Below is a small trained network, with its code and all its weights. Each question gives an input and a class and asks what happens when units are switched off, that is, made to give their printed mean instead of their output.

import numpy as np


def w(rows, s, z=0):
    codes = np.array(rows[::2]) - 128.0
    scale = np.full(codes.shape[1], s)
    scale[-1] = z or s
    return codes * scale


def f(y):
    return np.maximum(y, 0)


def log_softmax(a):
    a = a - a.max(-1, keepdims=True)
    return a - np.log(np.exp(a).sum(-1, keepdims=True))


def net(x, mask):
    res = np.array(x, float).reshape(1, 5) / 4 @ E
    y = f(res @ A[0][:, :-1].T + A[0][:, -1])
    res = res + np.where(mask, y, B[0][:, -1]) @ B[0][:, :-1]
    return log_softmax(res[-1] @ U[:, :-1].T + U[:, -1])


A, B = {}, {}
E = w([
[194,41,202,171,177],'x0',
[154,74,133,205,36],'x1',
[93,67,62,131,226],'x2',
[178,109,47,61,83],'x3',
[255,131,127,194,146],'x4',
],0.0069)
A[0] = w([
[142,135,71,147,183,254],'n0',
[123,110,151,113,150,164],'n1',
[85,128,153,116,100,174],'n2',
[94,80,216,167,121,126],'n3',
[132,121,135,95,24,162],'n4',
[148,116,149,127,200,175],'n5',
[189,64,30,133,101,153],'n6',
[164,119,180,122,96,243],'n7',
[140,140,109,115,155,160],'n8',
[163,149,134,84,252,156],'n9',
[150,90,157,147,107,188],'n10',
[87,167,110,106,111,146],'n11',
[169,95,117,143,114,168],'n12',
[153,170,133,166,115,145],'n13',
[93,135,101,109,29,184],'n14',
[122,195,193,170,108,153],'n15',
[114,99,127,167,139,83],'n16',
[108,137,135,145,191,166],'n17',
[166,134,131,89,157,128],'n18',
[126,153,153,142,105,110],'n19',
[121,230,155,186,56,156],'n20',
[103,124,121,123,172,157],'n21',
[74,91,202,172,131,165],'n22',
[94,114,128,116,137,155],'n23',
[201,75,92,114,126,172],'n24',
[89,153,77,115,118,142],'n25',
[149,140,137,144,99,113],'n26',
[68,139,93,74,115,136],'n27',
],0.014,0.0032)
B[0] = w([
[80,90,137,194,136,214],'n0',
[122,126,153,126,147,166],'n1',
[162,158,142,146,143,185],'n2',
[188,112,165,116,201,216],'n3',
[171,201,75,83,94,228],'n4',
[68,130,170,98,163,206],'n5',
[120,83,17,176,161,231],'n6',
[174,125,133,65,111,213],'n7',
[88,127,137,129,123,165],'n8',
[2,137,167,59,115,254],'n9',
[160,124,109,78,140,192],'n10',
[138,180,131,181,138,199],'n11',
[145,109,77,106,134,186],'n12',
[118,79,143,132,91,178],'n13',
[162,239,99,155,117,237],'n14',
[162,72,185,176,90,215],'n15',
[153,102,137,144,162,157],'n16',
[103,112,163,151,162,196],'n17',
[101,143,125,102,97,172],'n18',
[153,105,133,145,108,163],'n19',
[151,81,174,158,23,245],'n20',
[96,117,157,155,143,184],'n21',
[200,126,152,124,195,219],'n22',
[119,139,139,128,142,171],'n23',
[93,90,54,83,124,214],'n24',
[115,176,125,180,136,199],'n25',
[136,106,122,113,91,164],'n26',
[130,218,143,176,138,226],'n27',
],0.031,0.0083)
U = w([
[23,135,212,127,171,103],'0',
[201,84,216,69,242,183],'1',
[72,113,144,5,118,79],'2',
[190,95,183,127,18,190],'3',
[78,43,34,191,189,161],'4',
[179,132,54,82,109,5],'5',
[130,254,147,187,104,145],'6',
],0.0068,0.0028)

Each question gives the input, the list of numbers given to net, and the class t.
The units are the neurons (one row each of A and B). Each row of codes is followed by its name. A weight is (code - 128) times the scale printed after its matrix; where a second scale follows, it is the last column's (A, B and U).
mask holds one flag per neuron, in row order. A switched-off neuron (its flag False) gives its mean, the last column of its row in B, instead of its output. The means were averaged over made-up inputs and are rounded, as every weight is.
A unit's drop is (log p(t) with every unit on - log p(t) with that unit switched off) / (log p(t) with every unit on - log p(t) with every unit switched off).
The circuit of an input: a set's keep is (log p(t) with only the set's units on - log p(t) with every unit switched off) / (log p(t) with every unit on - log p(t) with every unit switched off). Starting from the 12 units with the biggest drops (on a tie, the unit counted first), units are removed one at a time, each time the one whose removal leaves the highest keep (on an exact tie, the one counted first), for as long as the keep stays at least 0.8.
units of the circuit, in order: the units of the circuit, biggest drop first
most important unit: the unit with the biggest drop
k most important neurons: the k neurons with the biggest drops, biggest first
drop when u is switched off: that unit's drop, to one decimal
input [-4,8,-7,5,6], class 5: 4 most important neurons	[n6 n4 n24 n14]
input [-1,0,5,-8,-5], class 1: 2 most important neurons	[n22 n3]
input [8,5,-8,-6,5], class 1: units of the circuit, in order	[n3]
input [-2,-3,-2,-7,-2], class 1: units of the circuit, in order	[n22 n14]
input [2,-4,1,3,6], class 2: units of the circuit, in order	[n9 n24]
input [-8,3,-5,-7,-2], class 3: 2 most important neurons	[n20 n15]
input [6,-6,2,6,2], class 2: 2 most important neurons	[n9 n24]
input [5,5,-3,7,5], class 5: 2 most important neurons	[n7 n4]
input [1,-8,-6,-6,6], class 0: 4 most important neurons	[n9 n5 n4 n17]
input [7,-1,0,1,7], class 2: 3 most important neurons	[n9 n7 n5]
input [0,-2,1,-1,7], class 2: drop when n24 is switched off	0.1
input [4,-6,3,-8,2], class 0: drop when n9 is switched off	1.4
input [0,5,2,5,6], class 4: drop when n6 is switched off	0.2
input [-2,-7,4,6,8], class 4: most important unit	n6
